Each row of numbers belongs to one of the objects below and depends on some of the facts about them. Some rows are named. Which object is each other row?

Some facts about the objects:
bilerik {ξ=sudokla, τ=b}
bodir {τ=a, φ=trokles, flefle, plisi, graba, klasum}
boklam {ξ=kligre, Δ=trigre, τ=b, φ=nebis, klimus, kliplem, plavu}
brabru {τ=a}
brari {Δ=plaklel, nidrugrus, τ=a}
brasker {τ=b, φ=bilerik, tuvar, pluku, brabru, skogim}
bredos {Δ=deples, τ=a}
briklara {ξ=drinuk, Δ=kogak, pabruk, τ=a, φ=sokle, puzu, pluku, suklo}
brilor {ξ=klasum, Δ=danonel, vatrogen, τ=a}
brodrur {τ=a}
brosku {τ=a}
broze {Δ=toklotrin, subibas, τ=a}
bruzan {ξ=tiplo, Δ=vuvi, τ=b}
bruzuk {Δ=sapos, fuvar, tolepi, τ=a}
bubrobrol {ξ=tolepi, τ=a}
buklo {ξ=flefle, τ=a}
bupek {ξ=zamen, τ=a}
dabren {Δ=klimus, tekel, subibas, vagri, flifik, τ=a}
dafla {Δ=stupom, τ=b, φ=pibru, meko, brabru}
danonel {τ=a, φ=gerom, moplil, stezor, brabru, stavak, stupom}
deflaska {ξ=boklam, τ=b}
deples {ξ=lema, Δ=nenok, vatrogen, τ=b}
divo {ξ=pibru, Δ=moplil, flegrum, brari, τ=b, φ=brosku, sebriskes}
doza {ξ=nugekos, Δ=stezor, τ=a}
drinuk {ξ=toklotrin, Δ=trutril, τ=b}
droklem {ξ=flofluk, τ=a}
drusi {ξ=nistom, τ=a, φ=sokle, klimus, meko, skorer, lokos}
fami {Δ=vatrogen, τ=a}
febrir {ξ=nebis, τ=a}
fetra {Δ=tisin, τ=a, φ=sifis, volir, nidrugrus}
flaflutim {ξ=drusi, τ=b, φ=stoguples, vegogruk}
flapon {Δ=nistom, τ=a}
flebar {τ=b}
flefle {ξ=nuda, τ=b}
flegrum {ξ=silavi, τ=a}
flifik {Δ=tunom, τ=a}
flilik {Δ=subibas, τ=a}
flofluk {ξ=stosku, τ=a, φ=drinuk, toklotrin, gefles, tati, mesta}
fluraman {ξ=briklara, Δ=moplil, stezor, τ=b}
fluvum {Δ=toklotrin, lema, τ=b, φ=tisin, tibo, brodrur}
fosta {ξ=klubrul, Δ=gesan, lema, nistom, sudokla, τ=b}
fubros {ξ=klagrur, Δ=bodir, τ=a}
fuvar {ξ=kliplem, Δ=nidrugrus, τ=a}
gefles {Δ=pluku, τ=a}
gerom {τ=a}
gesan {τ=b, φ=grigu, tiplo, nusata}
geva {ξ=gruren, Δ=subibas, τ=a}
gofak {τ=a}
graba {Δ=nusata, τ=b}
greklon {ξ=geva, Δ=silavi, brasker, τ=a, φ=volir, nenok, stupom, mesta, sudokla}
grigu {τ=b}
gropen {ξ=klibodrom, Δ=gesan, lokos, τ=b}
grupek {Δ=fetra, stizir, nomur, stetra, τ=a}
gruren {ξ=droklem, τ=b}
katrum {ξ=volir, Δ=brodrur, τ=b, φ=fubros, broze, segrun}
klagrur {ξ=doza, Δ=boklam, fluraman, τ=a}
klasum {ξ=ploplan, τ=b}
klibodrom {Δ=matrak, plavu, τ=a}
kligre {ξ=sebriskes, τ=a}
klimus {ξ=stavak, Δ=flifik, τ=a}
kliplem {ξ=nupla, τ=a}
klosil {ξ=fetra, τ=a}
klosogel {Δ=tunom, τ=a, φ=pluku, fubros, troge}
klubrul {ξ=flebar, Δ=matrak, vatrogen, τ=b}
klutruk {ξ=mera, Δ=pibru, nenok, τ=a}
kogak {Δ=trigre, flapon, pefla, subibas, τ=b}
kosun {ξ=fuvar, τ=a}
legror {Δ=lema, brodrur, τ=a, φ=sokle, skanil, nugekos, brari}
lema {Δ=tunom, pibru, subibas, τ=b, φ=pibru, fami, nidrugrus, mera, plavu}
lokos {ξ=bupek, Δ=pefla, τ=a}
maban {Δ=redrotrek, vatrogen, τ=a, φ=bruzuk, klimus, fuvar, pibru, skorer, lokos, flebar}
matrak {ξ=dafla, Δ=danonel, gofak, doza, τ=a, φ=nutrek, zamen, fluraman, bilerik, flebar, ploplan, bredos}
meko {τ=a}
mera {ξ=deflaska, Δ=gofak, τ=a}
mesta {Δ=stezor, τ=a}
mizuk {τ=a}
mogri {Δ=legror, moplil, fluraman, flifik, τ=a, φ=vegogruk, grigu, fubros}
moplil {ξ=fluraman, τ=b}
nebis {ξ=moplil, Δ=nidrugrus, τ=a}
nenok {ξ=sketro, Δ=gofak, τ=a}
nidrugrus {ξ=lokos, τ=a}
nistom {ξ=deples, τ=a}
nomur {ξ=sunar, Δ=lema, τ=b, φ=silavi, pirek, klutruk}
nuber {τ=b, φ=lokos, nistom, puskenal}
nuda {ξ=klimus, τ=a}
nugekos {ξ=greklon, τ=a}
nupla {ξ=klutruk, Δ=flapon, grigu, τ=a, φ=tolepi, pluku, flebar, vatrogen, brilor}
nusata {τ=a}
nutrek {ξ=sapos, τ=b}
pabruk {τ=a}
pefla {Δ=fluraman, kliplem, τ=a}
pibru {ξ=plavu, τ=a}
pimol {τ=a, φ=stoguples, grigu, flegrum, graba, troge}
pirek {τ=a}
plaklel {τ=a}
plavu {ξ=bilerik, Δ=subibas, τ=a}
plisi {Δ=gofak, τ=a}
ploplan {ξ=katrum, τ=b}
pluku {Δ=klutruk, τ=b}
plustu {τ=b, φ=fuvar, sebriskes, nuda, stavak}
puskenal {ξ=puskol, τ=a}
puskol {ξ=suklo, Δ=stezor, τ=a, φ=gerom, flilik, tolepi, graba}
puzu {ξ=bruzan, Δ=vatrogen, τ=a}
rasis {τ=b, φ=pluku, pirek, tibo}
redrotrek {Δ=gofak, vatrogen, τ=b}
sapos {ξ=flegrum, Δ=klosil, τ=b}
sebriskes {τ=a}
segrun {τ=b}
sifis {τ=b}
silavi {ξ=matrak, Δ=fetra, sudokla, τ=b}
sini {Δ=kliplem, tunom, nenok, τ=b}
skagrufla {τ=a, φ=nutrek, gerom, gruren, nuda, brilor}
skanil {τ=a}
sketro {Δ=subibas, skagrufla, τ=b, φ=nutrek, bupek, doza}
skogim {Δ=fuvar, τ=a}
skorer {Δ=klutruk, τ=a}
skudi {ξ=puskenal, τ=a}
skuli {τ=a, φ=vuvi, trutril, bilerik, flebar, klagrur}
sokle {τ=a}
stavak {ξ=klosogel, Δ=gefles, fluvum, τ=a}
stetra {τ=a, φ=skudi, pluku, pabruk, nistom, plavu}
stezor {τ=a}
stizir {Δ=kliplem, τ=a}
stoguples {Δ=pabruk, τ=a}
stosku {Δ=tisin, τ=b}
stupom {Δ=kliplem, nenok, τ=a}
subibas {ξ=zale, Δ=vatrogen, τ=a}
subru {ξ=tisin, Δ=skanil, τ=a, φ=klosil, brodrur, zaklim, segrun}
sudokla {ξ=tekel, τ=b}
suklo {ξ=pabruk, τ=a}
sunar {ξ=puzu, Δ=fetra, skorer, τ=a, φ=trigre, vegogruk, zazin, zaklim}
sutru {Δ=sifis, τ=b, φ=gefles, febrir}
tati {ξ=nenok, Δ=subibas, fluvum, τ=a}
tekel {ξ=subru, τ=b, φ=zazin, subibas}
tibo {Δ=pibru, klutruk, vatrogen, τ=a}
tiplo {ξ=klosil, τ=a}
tisin {ξ=tuvar, Δ=kliplem, τ=b}
toklotrin {τ=a}
tolepi {ξ=divo, τ=b}
trigre {τ=b}
triskin {Δ=fuvar, τ=b}
troge {Δ=maban, τ=a}
trokles {Δ=flegrum, matrak, τ=b}
trubom {ξ=nomur, Δ=klutruk, τ=b}
trutril {ξ=plaklel, Δ=bruzan, pibru, vatrogen, τ=a}
tunom {τ=a}
tuvar {τ=a}
vagri {Δ=moplil, τ=a}
vatos {Δ=fuvar, τ=a, φ=bilerik, tibo}
vatrogen {τ=a}
vegogruk {τ=a}
volir {ξ=fami, τ=b}
vusik {ξ=fosta, τ=b}
vuvi {ξ=vatrogen, τ=a}
zaklim {Δ=redrotrek, stupom, τ=a}
zale {ξ=skudi, Δ=bodir, τ=a}
zamen {ξ=gropen, τ=a}
zazin {Δ=sapos, τ=a}

Known rows:
lokos: [ -1  -2   3  -4  -7   2   3   2   0  -3  -2   2  -7   3   5  -5   6   5
   0   0   6  -1  -5  -7  -6  -2   9   1  -1 -10   1   7   3  -8]
flaflutim: [ 5  0  2  1  3  0 -7 -1  7 17 -5 -2  1  0  0  3  1  3 -1 -3  4  3 -1  6
 -8 -7 -5  2 -9  0 -3  3 -4  1]
buklo: [-2  4  0  0  4  5 -3 -1  3  7 -2  1  3  0  2  0  1  4  1 -4 -4  1  0  7
 -4 -3 -6  3 -5 -6 -1  3  3  0]
greklon: [  3   0   1   2  -4  -2  -3   5  10   7  -7   3  -5  14  -1  -1   4   5
   0 -11   5   0   8 -10 -13  -7  11  -2  -8  -5   0   4  -4  -6]
nenok: [ -6  -1   8  -2   5   0   5   2 -13  -1  -7  -1   6  -8   7   1  -3   2
   0  -5   5  -4  -4  -1   4  -3  15   2  14  -6   0  -3  -2  -3]
flofluk: [  5   2  14  -1   2  -1  -5   4  11   7  -4  -1   3   5   0   2   3   2
   2  -6   4  -2  -1  11 -12  -4   3   1 -15  -4  -6   1  -4   3]
nomur: [ 1 -4 -1 -1 -6  1 -1  5  3  2 -8 -2 -8  4  1 -1  3  2  1 -7 12 -3 -1 -6
 -8 -5 20 -1  2 -3 -2  3 -6 -1]
bruzan: [-4 -1  9  0  6 -2  1  2 -7  1 -3  2  8 -4  3  0 -1  3  2 -6  0 -2  0 -1
  0 -4  6  0  8 -7  1 -2 -1 -1]
mizuk: [-1  4  3 -1  5  4 -2 -2  3  5  1  2  3  2  1  0  1  4  0 -5 -2  2  3  6
 -5 -3 -2  2 -4 -7 -1  2  2 -2]
pluku: [-9 -2  2 -1 -3  1  3  1 -8  2 -1  5  1 -3 -1  6  2  3  4 -8  5  1  0 -1
 -3 -3 10 -4 16 -5  0  0 -1 10]
tuvar: [-2  6  0 -2 -1  4 -1 -4  3 -4  6  1  7 -1 -4  4 -2  4 -8 -1 -3  3  0  6
 -8 -4 -8  0 -3 -5 -1  2 -5  0]
nusata: [-1  8  6 -2  2  6 -3 -4  0  8  0  1  4 -1  2  0 -1  4 -2 -4 -1  2 -2 12
 -2 -3 -1  3 -2 -5 -3  1  4 -3]
mesta: [ 2 -8  8 -5  7  3  0  3  1 -5 -1  1 -1  4  2  2  3  5  2  4 -2 -2 -1 -6
  1 -5 -9  2 -2 -8  2  4  0  0]
sifis: [-1  8  4 -2  4  7 -2 -3 -1  9 -1  1  4 -2  3  1 -2  4 -1 -5 -2  1 -2 13
 -3 -3  3  3 -4 -6 -3  1  3 -3]
grigu: [ 2  2  3 -6 -4  2 -2 -5 -5  6 -4 -1 -4  1  4  0  2  5 -2  0  4  2 -8  1
 -4 -3  6  1  2 -3 -2  5  5 -5]
sketro: [  5 -10   9  -3   3  -4   1   8   7  -3  -6   2  -5  12  -2   3   5   6
   2  -1   4  -3   1 -14  -6  -8  -1  -2  -4  -5   1   1  -6   0]
trigre: [ 3  0  5 -8 -1  7  2 -3 -6 -4 -4 -1 -9 -2  6 -1  1  4 -3  3  6 -1 -9  0
  0 -2 11  3  1 -5 -2  6  2 -5]
vagri: [ 2 -9  7 -7  6  5  1  2 -2 -6 -2  1 -8  2  4  1  5  5  0  7  2 -2 -7 -6
  1 -3 -1  2  0 -8  1  6  1 -1]
flapon: [ 0  1  3 -7 -4  5  1 -1 -3 -3 -4  0 -8  4  4 -3  2  4 -1 -2  4  0 -5 -3
 -5 -3 15  1  1 -7 -1  6  3 -5]

Rows to name:
No name comes twice in this set of rows, the named rows included.
[ 1  2  8  0  1  6 -2  1 11  9  0  3 -4 -2 -2  7  0  4  2 -7  7  2  3 12
 -5 -6  3  0 -1 -1 -3  0 -9  8]  rasis
[  4   4  14  -4  12   9  -4  -4   1   6   3   2   3  -5   4   3  -2   5
  -1   2  -6   2  -3  17   2  -4 -11   5  -9  -5  -2   3   1  -3]  klosil
[  4   2   6   3   3   2  -5   3  12  10  -2   1   1   7   0   3   1   5
   0  -7   1   0   5   3 -10  -7  -5   0 -13  -3  -2   2  -5   0]  sutru
[  1  -7  11  -2  -6  -2   4   7   0   1  -4   0 -10   2   6   0   3   4
  -1  -3  16  -4  -6 -12  -7  -5  18  -1  -1  -7  -2   1  -7  -6]  lema
[ -3  -7   4  -2   0  -4   2   4  -3  -4  -5   3   1   7  -1  -2   5   4
   2  -4   0  -2   6 -18  -6  -5   2  -3   8  -8   4   4  -2  -3]  sini
[ -6   2   5   1  -4  -3   2   2  -5   2  -3   1   4  -2   5  -3   1   3
   0 -10   5  -3   3  -7  -7  -3  14   0   7  -8   0   0   1  -7]  skorer
[ 6 -8  8 -2  0 -2 -4  3  6  5 -5  0 -8  4 -1  2  6  5  1  0  7  0 -1 -7
 -8 -8 -1 -1 -5 -2 -1  4 -6  0]  katrum
[  6 -12   7  -5  13   1  12   4  14   0   3  -1  -4   6   2   3   6   5
   4   8   5  -5   0 -13   2 -13 -28   0 -17  -6   1   3  -6   6]  divo
[ -5  -1   8   0   4  -2   0   2 -12   0  -7   1   5  -4   4  -1  -2   2
   1  -9   3  -2  -1   0   2  -2  17   1  14  -8   0  -2   0  -3]  klutruk
[ -2  -2  -2   3   4   5  -8  -4   2  18  -3   6   1   1  -1   5   2   6
   1  -4  -7   6   6   2  -4  -6 -12   0   1  -3   2   4   3  -2]  fubros
[  4  -9   8  -3  -1   1   2   6   4   1  -3   1 -11   5   4   2   6   5
   0   0  11  -2  -4  -9  -5  -6   4  -1  -5  -5   0   4  -6   0]  legror
[  4  -9   9  -6  12   6  -3   1   3  -2   4   3   0   0   4   4   4   6
   2   9  -7   0  -2   5   2  -4 -23   4  -9  -8   2   5   2   1]  brari
[  0  -8   3  -6  -4   1   3   2  -2  -7  -3   2  -8   9   0  -3   7   5
   2   2   1  -1   1 -15  -5  -5   3  -1   1  -8   3   8   2  -4]  kogak

The same objects again, as new rows of numbers:
Some rows with their names:
silavi: [11 -4 -2  5  8  3  5 -7  2 -5  6 -6 -5]
skorer: [  0  -9 -12  16   5   7  -6  -4  -3  -7   1   4   9]
pluku: [ 10  -2 -13   9  12  14  -7 -18   0 -11   3   6   4]
divo: [-13  -2  -5  -1  -4  -2   8  15  -4   2  -9   1   6]
klutruk: [ -2 -10 -23   8   2  -7  -5  -5   0 -18 -10   1  -5]
mesta: [  3 -21  -1   6   0  -3 -10   4   6   9  -6  -5   3]
broze: [ 15  13  20   1   5  -2   8 -16   2  -4 -22  -2  -5]
gerom: [  7  -1   2   0   0  12  -3 -14   1   7  12   0   0]
brodrur: [ 13   6  -1  -8   4   4   2 -10   6   6   4   1  -4]
sokle: [ 3  5 -1  5 -8 15 -2 -7  1  7 11  2  3]
tiplo: [ 7  5 -5 -9 -5 -4  1  0  5 11 -3  3 -3]
nutrek: [  3   4  -7  -1  -5  21   4  -6  12  -1  10 -12   5]
vuvi: [  1   8  -6  -1  -1  13   8  -3   2   2   8 -11  10]
zamen: [ -5  -1  -8   1 -14  13  14 -19  -8  11   3   6  -9]
tolepi: [ -3  11 -12  -3 -12   8   0   2   2  11   1   0   7]
vegogruk: [12 10 -8 -6 -4  1 -3 -6 11  4  0  1 -6]
brasker: [-10   9   3  -3   5   2  17   9  -9  -1  12   0   1]
brabru: [ -4   8 -13   8 -13   7  -7  -1   2  13   5  -3   9]
nuber: [-14   7  -3   2  -3   2  10  16  -5   5   8   0   2]

Which object is each row?
No name comes twice in this set of rows, the named rows included.
[  1 -16  -7   8  -2  19   9 -27 -10   2  -5   4  -1]  lokos
[ 9 -7 -3 10 17 18  1 -7  2 -8  6  5  2]  fluraman
[-10   2   0   1   2   5  24   1  -9 -10   2  -2  -9]  nupla
[  3  11  25  19 -10   4   0 -19  -5   2 -34  -6  12]  plavu
[ -3 -26  10   8  13 -12   2   8 -10   0   6  10 -10]  fetra
[13  7  9  5 11  9 -4  0  7 -1 24 -9  5]  nistom
[  6  15  -1 -15   9  -4   8  19  13  -9   4 -13   6]  flaflutim
[ -3 -16  -8  -7   7  10  -3   0   8 -13 -11  -1   6]  trubom
[-1  6 -7  4  1  4 -2 -6 -2 -5  2  0  6]  bredos
[  1 -11  -2 -16   5  13  15  -7   3  -1   3 -13  -5]  kosun
[  3   1   8 -15   9  -3  11   3  -2   3   3   6 -12]  tekel
[-15   3 -10 -11 -17 -30 -35  -2  -3 -20  -1  -5  -3]  redrotrek
[  4  12  25 -16  -9 -13 -17 -32  -4 -30 -31 -17   1]  subibas

